Here is a tiny trained network, its code and every weight. The questions are about switching its units off for an input and a class, where a switched-off unit gives its printed mean instead of its output.

import numpy as np


def w(rows, s, z=0):
    codes = np.array(rows[::2]) - 128.0
    scale = np.full(codes.shape[1], s)
    scale[-1] = z or s
    return codes * scale


def f(y):
    return y / 2 * (1 + np.tanh(0.7978845608 * (y + 0.044715 * y**3)))


def log_softmax(a):
    a = a - a.max(-1, keepdims=True)
    return a - np.log(np.exp(a).sum(-1, keepdims=True))


def net(x, mask):
    res = np.array(x, float).reshape(1, 3) / 4 @ E
    y = f(res @ A[0][:, :-1].T + A[0][:, -1])
    res = res + np.where(mask, y, B[0][:, -1]) @ B[0][:, :-1]
    return log_softmax(res[-1] @ U[:, :-1].T + U[:, -1])


A, B = {}, {}
E = w([
[215,120,162,47,155,82,76,63,97,70],'x0',
[210,180,89,119,106,215,96,31,1,174],'x1',
[34,85,136,200,197,67,20,71,111,141],'x2',
],0.0096)
A[0] = w([
[95,142,134,97,171,86,168,158,161,71,63],'n0',
[142,210,134,144,143,103,110,137,127,83,254],'n1',
[204,85,153,89,175,96,104,116,152,80,121],'n2',
[115,123,75,200,124,144,150,173,102,121,193],'n3',
[79,95,77,198,199,104,109,68,122,64,70],'n4',
[101,117,165,120,98,89,109,164,161,88,160],'n5',
[90,181,77,178,105,155,127,123,183,163,200],'n6',
[163,152,141,92,144,159,175,180,130,115,65],'n7',
[104,143,56,176,111,134,131,170,143,191,67],'n8',
[108,129,95,153,151,177,177,122,164,152,182],'n9',
[109,163,61,144,108,143,124,88,33,187,163],'n10',
[235,152,83,91,55,157,209,192,184,87,112],'n11',
[134,179,100,110,85,164,82,88,121,145,74],'n12',
[92,70,141,161,101,127,154,149,172,43,139],'n13',
[118,145,68,157,105,135,113,168,143,167,98],'n14',
[159,142,162,103,152,94,108,100,109,25,153],'n15',
[116,166,86,95,120,128,158,111,2,130,112],'n16',
],0.0089,0.005)
B[0] = w([
[48,70,42,164,95,139,201,189,66,179,167],'n0',
[217,219,163,94,47,87,141,58,214,143,167],'n1',
[139,146,136,30,94,236,131,125,24,14,176],'n2',
[186,156,214,13,107,174,85,128,109,40,187],'n3',
[147,91,57,182,245,146,30,34,93,141,194],'n4',
[86,80,140,91,114,120,136,247,154,159,178],'n5',
[162,164,220,1,139,192,122,96,106,119,199],'n6',
[117,123,38,222,217,201,25,106,122,167,167],'n7',
[191,226,113,85,186,240,113,148,4,88,175],'n8',
[149,148,183,85,133,138,123,93,80,172,180],'n9',
[99,13,110,51,104,58,160,214,189,142,247],'n10',
[150,60,135,210,247,187,33,44,172,135,251],'n11',
[62,89,14,147,158,110,136,208,172,133,183],'n12',
[131,61,126,70,118,62,153,178,91,105,188],'n13',
[96,157,145,111,81,188,138,146,39,32,157],'n14',
[128,189,164,7,151,170,191,108,75,75,183],'n15',
[141,106,67,145,40,46,173,226,140,132,214],'n16',
],0.0055,0.012)
U = w([
[138,186,177,80,115,145,138,109,66,86,71],'0',
[130,82,115,194,188,136,73,70,138,149,98],'1',
[115,63,89,125,80,94,181,171,138,145,73],'2',
[146,132,208,115,76,98,119,85,177,145,254],'3',
[108,214,143,255,80,84,166,106,131,144,20],'4',
],0.013,0.0068)

Each question gives the input, the list of numbers given to net, and the class t.
The units are the neurons (one row each of A and B). Each row of codes is followed by its name. A weight is (code - 128) times the scale printed after its matrix; where a second scale follows, it is the last column's (A, B and U).
mask holds one flag per neuron, in row order. A switched-off neuron (its flag False) gives its mean, the last column of its row in B, instead of its output. The means were averaged over made-up inputs and are rounded, as every weight is.
A unit's drop is (log p(t) with every unit on - log p(t) with that unit switched off) / (log p(t) with every unit on - log p(t) with every unit switched off).
The circuit of an input: a set's keep is (log p(t) with only the set's units on - log p(t) with every unit switched off) / (log p(t) with every unit on - log p(t) with every unit switched off). Starting from the 12 units with the biggest drops (on a tie, the unit counted first), units are removed one at a time, each time the one whose removal leaves the highest keep (on an exact tie, the one counted first), for as long as the keep stays at least 0.8.
circuit, biggest first: the units of the circuit, biggest drop first
unit that matters most: the unit with the biggest drop
k most important neurons: the k neurons with the biggest drops, biggest first
drop of u: that unit's drop, to one decimal
input [6,7,-3], class 2: unit that matters most	n16
input [-6,8,3], class 2: 3 most important neurons	n10, n16, n12
input [2,1,-3], class 3: circuit, biggest first	n8, n0
input [1,-2,0], class 3: 4 most important neurons	n10, n16, n12, n8
input [2,2,0], class 3: 3 most important neurons	n8, n0, n14
input [3,2,2], class 3: circuit, biggest first	n8, n7
input [6,-7,5], class 2: 2 most important neurons	n0, n5
input [-6,8,6], class 2: 4 most important neurons	n10, n11, n16, n12
input [7,-8,5], class 2: 4 most important neurons	n0, n5, n6, n3
input [2,8,-7], class 2: 4 most important neurons	n16, n10, n4, n12
input [-8,-8,-2], class 0: 4 most important neurons	n8, n6, n3, n10
input [5,-8,3], class 2: 2 most important neurons	n0, n5
input [2,0,0], class 3: 2 most important neurons	n8, n14
input [7,-5,6], class 0: circuit, biggest first	n2
input [0,2,1], class 3: 2 most important neurons	n11, n0
input [-3,3,-3], class 3: 2 most important neurons	n4, n2
input [-7,8,-4], class 2: 3 most important neurons	n10, n16, n12
input [7,-3,4], class 0: 2 most important neurons	n2, n15
input [-5,-4,-6], class 1: 2 most important neurons	n11, n7
input [-6,-3,5], class 0: unit that matters most	n11
input [6,8,-7], class 2: drop of n10	0.2
input [-6,-5,-4], class 0: drop of n10	0.1
input [-3,-1,-4], class 1: drop of n7	0.1
input [4,1,-8], class 1: drop of n11	0.5
